Here is a tiny trained network, its code and every weight. The questions are about switching its units off for an input and a class, where a switched-off unit gives its printed mean instead of its output.

import numpy as np


def w(rows, s, z=0):
    codes = np.array(rows[::2]) - 128.0
    scale = np.full(codes.shape[1], s)
    scale[-1] = z or s
    return codes * scale


def f(y):
    return y / 2 * (1 + np.tanh(0.7978845608 * (y + 0.044715 * y**3)))


def log_softmax(a):
    a = a - a.max(-1, keepdims=True)
    return a - np.log(np.exp(a).sum(-1, keepdims=True))


def net(x, mask):
    res = np.array(x, float).reshape(1, 6) / 4 @ E
    y = f(res @ A[0][:, :-1].T + A[0][:, -1])
    res = res + np.where(mask, y, B[0][:, -1]) @ B[0][:, :-1]
    return log_softmax(res[-1] @ U[:, :-1].T + U[:, -1])


A, B = {}, {}
E = w([
[108,142,133,161,123,114,142,115],'x0',
[12,124,165,119,19,152,2,103],'x1',
[96,38,201,173,48,189,210,198],'x2',
[126,36,63,181,162,212,134,2],'x3',
[145,148,140,133,112,135,137,114],'x4',
[132,124,131,138,118,120,129,123],'x5',
],0.0097)
A[0] = w([
[172,159,107,169,158,124,132,49,106],'neuron 0',
[58,140,176,93,72,145,125,159,132],'neuron 1',
[39,122,127,98,67,163,11,45,166],'neuron 2',
[166,197,170,128,129,2,107,207,160],'neuron 3',
[126,48,160,179,101,185,216,179,133],'neuron 4',
[56,150,192,113,47,141,99,210,120],'neuron 5',
[116,64,239,122,34,89,104,180,124],'neuron 6',
[120,84,61,89,189,167,130,73,151],'neuron 7',
[119,55,161,153,117,171,108,79,206],'neuron 8',
[85,145,94,160,82,141,3,76,8],'neuron 9',
],0.0093,0.012)
B[0] = w([
[150,146,115,120,155,67,62,100,163],'neuron 0',
[176,113,146,180,154,71,134,131,183],'neuron 1',
[79,134,174,111,96,187,56,213,249],'neuron 2',
[2,194,140,71,138,236,125,122,213],'neuron 3',
[61,159,130,47,101,234,122,179,204],'neuron 4',
[176,104,113,184,165,75,138,121,206],'neuron 5',
[196,76,93,200,115,99,126,133,203],'neuron 6',
[136,109,118,174,95,74,109,89,190],'neuron 7',
[148,126,88,79,179,116,167,105,208],'neuron 8',
[76,109,92,18,209,187,230,68,171],'neuron 9',
],0.0094,0.018)
U = w([
[87,161,99,44,186,157,145,98,208],'0',
[64,165,168,122,61,190,82,196,4],'1',
[228,114,113,252,121,2,95,93,189],'2',
],0.0093,0.0029)

Each question gives the input, the list of numbers given to net, and the class t.
The units are the neurons (one row each of A and B). Each row of codes is followed by its name. A weight is (code - 128) times the scale printed after its matrix; where a second scale follows, it is the last column's (A, B and U).
mask holds one flag per neuron, in row order. A switched-off neuron (its flag False) gives its mean, the last column of its row in B, instead of its output. The means were averaged over made-up inputs and are rounded, as every weight is.
A unit's drop is (log p(t) with every unit on - log p(t) with that unit switched off) / (log p(t) with every unit on - log p(t) with every unit switched off).
most important unit: the unit with the biggest drop
k most important neurons: the k neurons with the biggest drops, biggest first
drop of u: that unit's drop, to one decimal
input [0,3,1,-3,0,-5], class 2: 2 most important neurons	neuron 4; neuron 5
input [0,-1,-7,3,2,4], class 2: most important unit	neuron 3
input [1,-8,3,0,5,-7], class 1: 2 most important neurons	neuron 8; neuron 9
input [-8,-2,0,8,7,5], class 2: 2 most important neurons	neuron 3; neuron 7
input [5,5,-1,4,1,7], class 0: 2 most important neurons	neuron 9; neuron 8
input [7,6,7,0,5,4], class 2: 2 most important neurons	neuron 6; neuron 5
input [2,6,1,-4,2,4], class 2: 4 most important neurons	neuron 5; neuron 6; neuron 4; neuron 1
input [6,-1,8,7,7,7], class 0: 2 most important neurons	neuron 8; neuron 2
input [7,3,5,0,6,-1], class 2: 2 most important neurons	neuron 3; neuron 6
input [-1,8,6,-7,7,2], class 2: 2 most important neurons	neuron 5; neuron 6
input [1,2,2,-3,-8,-4], class 2: drop of neuron 4	0.1
